Below is a small trained network, with its code and all its weights. Each question gives an input and a class and asks what happens when units are switched off, that is, made to give their printed mean instead of their output.

import numpy as np


def w(rows, s, z=0):
    codes = np.array(rows[::2]) - 128.0
    scale = np.full(codes.shape[1], s)
    scale[-1] = z or s
    return codes * scale


def norm(h):
    return h / np.sqrt((h * h).mean(-1, keepdims=True) + 1e-5)


def f(y):
    return y / 2 * (1 + np.tanh(0.7978845608 * (y + 0.044715 * y**3)))


def log_softmax(a):
    a = a - a.max(-1, keepdims=True)
    return a - np.log(np.exp(a).sum(-1, keepdims=True))


def net(x, mask):
    res = np.array(x, float).reshape(1, 8) / 4 @ E
    u = 0
    for l in range(2):
        y = f(norm(res) @ A[l][:, :-1].T + A[l][:, -1])
        res = res + np.where(mask[u : u + 12], y, B[l][:, -1]) @ B[l][:, :-1]
        u += 12
    return log_softmax(norm(res)[-1] @ U[:, :-1].T + U[:, -1])


A, B = {}, {}
E = w([
[120,128,120,129,135,122,126,124],'x0',
[77,191,117,106,119,204,222,14],'x1',
[137,136,141,129,121,135,130,135],'x2',
[31,153,117,91,122,198,126,235],'x3',
[214,115,22,41,71,164,99,121],'x4',
[126,102,160,6,181,34,250,156],'x5',
[140,54,96,158,254,184,166,151],'x6',
[154,175,209,81,215,143,36,89],'x7',
],0.0053)
A[0] = w([
[59,113,105,83,189,223,96,185,30],'0.n1',
[183,89,194,64,167,177,197,150,110],'0.n2',
[113,163,80,124,147,151,176,14,30],'0.n3',
[89,190,200,46,99,97,13,88,93],'0.n4',
[194,108,28,7,104,167,85,147,47],'0.n5',
[101,103,211,26,194,189,26,99,1],'0.n6',
[181,11,132,184,249,236,173,124,67],'0.n7',
[185,142,197,77,238,142,68,54,57],'0.n8',
[182,163,151,105,254,199,113,153,41],'0.n9',
[211,109,95,148,208,237,140,173,121],'0.n10',
[116,27,139,103,166,127,238,164,175],'0.n11',
[182,125,178,204,84,246,76,121,115],'0.n12',
],0.0067,0.0035)
B[0] = w([
[109,219,124,143,107,122,160,137,171],'0.n1',
[83,149,109,102,146,77,68,55,188],'0.n2',
[204,132,173,123,161,213,119,168,163],'0.n3',
[97,100,94,153,54,77,186,160,209],'0.n4',
[154,181,79,123,148,139,110,105,206],'0.n5',
[133,44,78,119,105,199,182,155,182],'0.n6',
[124,187,197,123,3,56,109,110,242],'0.n7',
[132,101,80,158,94,144,191,151,222],'0.n8',
[98,77,120,150,20,119,165,176,180],'0.n9',
[141,169,124,125,87,95,87,110,207],'0.n10',
[105,80,114,113,89,160,81,114,254],'0.n11',
[44,69,75,49,194,82,117,67,206],'0.n12',
],0.0081,0.0044)
A[1] = w([
[142,95,150,1,205,51,192,154,35],'1.n1',
[169,75,57,142,71,79,43,217,198],'1.n2',
[84,111,85,254,166,189,19,93,9],'1.n3',
[21,190,107,49,108,151,116,220,94],'1.n4',
[122,141,114,188,22,163,73,115,103],'1.n5',
[208,155,112,112,169,223,96,104,180],'1.n6',
[31,87,242,249,184,101,166,138,178],'1.n7',
[141,26,80,211,44,180,196,175,15],'1.n8',
[156,99,132,180,114,37,55,193,151],'1.n9',
[231,73,132,179,137,60,152,14,107],'1.n10',
[77,174,146,127,34,221,199,5,254],'1.n11',
[87,112,63,53,44,38,108,85,122],'1.n12',
],0.0072,0.0016)
B[1] = w([
[43,76,167,99,82,187,31,52,154],'1.n1',
[161,131,150,127,193,153,173,94,218],'1.n2',
[58,61,182,24,50,143,155,88,158],'1.n3',
[128,132,113,251,98,159,130,99,204],'1.n4',
[115,116,166,83,133,63,120,148,193],'1.n5',
[114,174,142,124,150,76,127,142,140],'1.n6',
[226,200,9,50,146,82,113,99,194],'1.n7',
[167,52,114,93,106,68,198,119,178],'1.n8',
[145,128,190,117,186,225,132,167,178],'1.n9',
[37,162,58,254,59,194,123,209,182],'1.n10',
[178,79,180,127,202,122,104,180,251],'1.n11',
[91,152,173,136,162,58,149,133,254],'1.n12',
],0.0087,0.0089)
U = w([
[128,179,192,131,131,53,125,152,254],'0',
[32,77,147,74,132,128,61,55,84],'1',
[151,70,85,111,141,94,202,170,85],'2',
[85,200,81,250,118,197,132,163,86],'3',
[198,223,38,65,185,81,98,93,45],'4',
[190,111,192,128,246,222,119,141,77],'5',
[122,148,138,137,191,87,141,133,198],'6',
],0.012,0.0058)

Each question gives the input, the list of numbers given to net, and the class t.
The units are the neurons (one row each of A and B). Each row of codes is followed by its name. A weight is (code - 128) times the scale printed after its matrix; where a second scale follows, it is the last column's (A, B and U).
mask holds one flag per neuron, layer by layer. A switched-off neuron (its flag False) gives its mean, the last column of its row in B, instead of its output. The means were averaged over made-up inputs and are rounded, as every weight is.
A unit's drop is (log p(t) with every unit on - log p(t) with that unit switched off) / (log p(t) with every unit on - log p(t) with every unit switched off).
The circuit of an input: a set's keep is (log p(t) with only the set's units on - log p(t) with every unit switched off) / (log p(t) with every unit on - log p(t) with every unit switched off). Starting from the 12 units with the biggest drops (on a tie, the unit counted first), units are removed one at a time, each time the one whose removal leaves the highest keep (on an exact tie, the one counted first), for as long as the keep stays at least 0.8.
circuit, biggest first: the units of the circuit, biggest drop first
unit that matters most: the unit with the biggest drop
k most important neurons: the k neurons with the biggest drops, biggest first
top k neurons in layer l: the k neurons of layer l with the biggest drops, biggest first
input [-8,5,3,-4,-6,3,-1,-1], class 4: unit that matters most => 1.n7
input [8,3,-1,0,2,3,7,8], class 2: top 3 neurons in layer 0 => 0.n6; 0.n8; 0.n9
input [-1,-4,8,3,-1,-5,-4,-1], class 6: top 4 neurons in layer 0 => 0.n4; 0.n11; 0.n12; 0.n2
input [-6,8,-5,7,-7,8,-4,-2], class 1: circuit, biggest first => 1.n1; 0.n7; 0.n8
input [-5,-2,-2,-4,0,7,7,-4], class 0: 4 most important neurons => 0.n7; 1.n12; 0.n12; 1.n3
input [2,6,3,2,-6,-1,-5,-6], class 2: circuit, biggest first => 0.n7; 1.n8
input [-3,-7,-7,-2,-8,1,1,1], class 4: 2 most important neurons => 1.n7; 1.n11
input [-2,-5,5,5,5,1,6,8], class 2: top 2 neurons in layer 0 => 0.n6; 0.n9
input [-8,7,-8,-1,5,3,-6,8], class 2: circuit, biggest first => 0.n4; 0.n8; 0.n6
input [7,-1,4,4,5,5,-4,3], class 1: 3 most important neurons => 1.n1; 0.n7; 1.n7
input [-4,-5,-7,8,-1,1,5,1], class 3: 3 most important neurons => 1.n4; 0.n1; 1.n11
input [-3,8,-5,1,3,6,2,1], class 5: 2 most important neurons => 0.n3; 1.n11
input [5,-3,7,-7,4,-5,1,-2], class 3: top 2 neurons in layer 0 => 0.n11; 0.n2
input [5,1,4,3,-4,6,6,-3], class 0: circuit, biggest first => 0.n7; 0.n6
input [4,-4,7,-8,3,5,1,2], class 3: circuit, biggest first => 1.n10
input [-4,-4,-4,5,2,-3,6,-6], class 0: 2 most important neurons => 0.n7; 0.n10
input [-4,5,8,-5,-4,5,8,-6], class 0: top 2 neurons in layer 0 => 0.n7; 0.n2
input [6,6,-5,-1,3,-5,-4,5], class 5: 3 most important neurons => 1.n11; 0.n3; 0.n7
input [-2,-5,5,-8,-4,6,6,7], class 3: circuit, biggest first => 1.n10; 0.n8
input [-3,6,-5,-2,3,0,-4,1], class 5: circuit, biggest first => 1.n11
input [6,7,-6,6,-7,3,4,3], class 4: top 2 neurons in layer 1 => 1.n7; 1.n10
input [0,-1,3,-1,6,-3,6,-3], class 0: top 3 neurons in layer 1 => 1.n7; 1.n12; 1.n5
input [3,-6,3,6,0,4,2,-2], class 3: circuit, biggest first => 1.n4; 1.n11
input [3,8,-7,7,-5,4,5,-1], class 5: top 3 neurons in layer 1 => 1.n11; 1.n10; 1.n12
input [0,8,7,-6,-4,3,0,-5], class 5: circuit, biggest first => 1.n11; 0.n3
input [5,-5,-7,8,-1,2,-3,4], class 3: top 2 neurons in layer 1 => 1.n4; 1.n11
input [-3,3,1,-1,2,-3,8,-6], class 0: circuit, biggest first => 0.n7
input [-7,-5,4,5,-4,2,-6,-7], class 2: 3 most important neurons => 0.n7; 1.n8; 0.n2
input [-4,0,-7,-7,-8,-6,-3,5], class 4: top 2 neurons in layer 1 => 1.n7; 1.n4
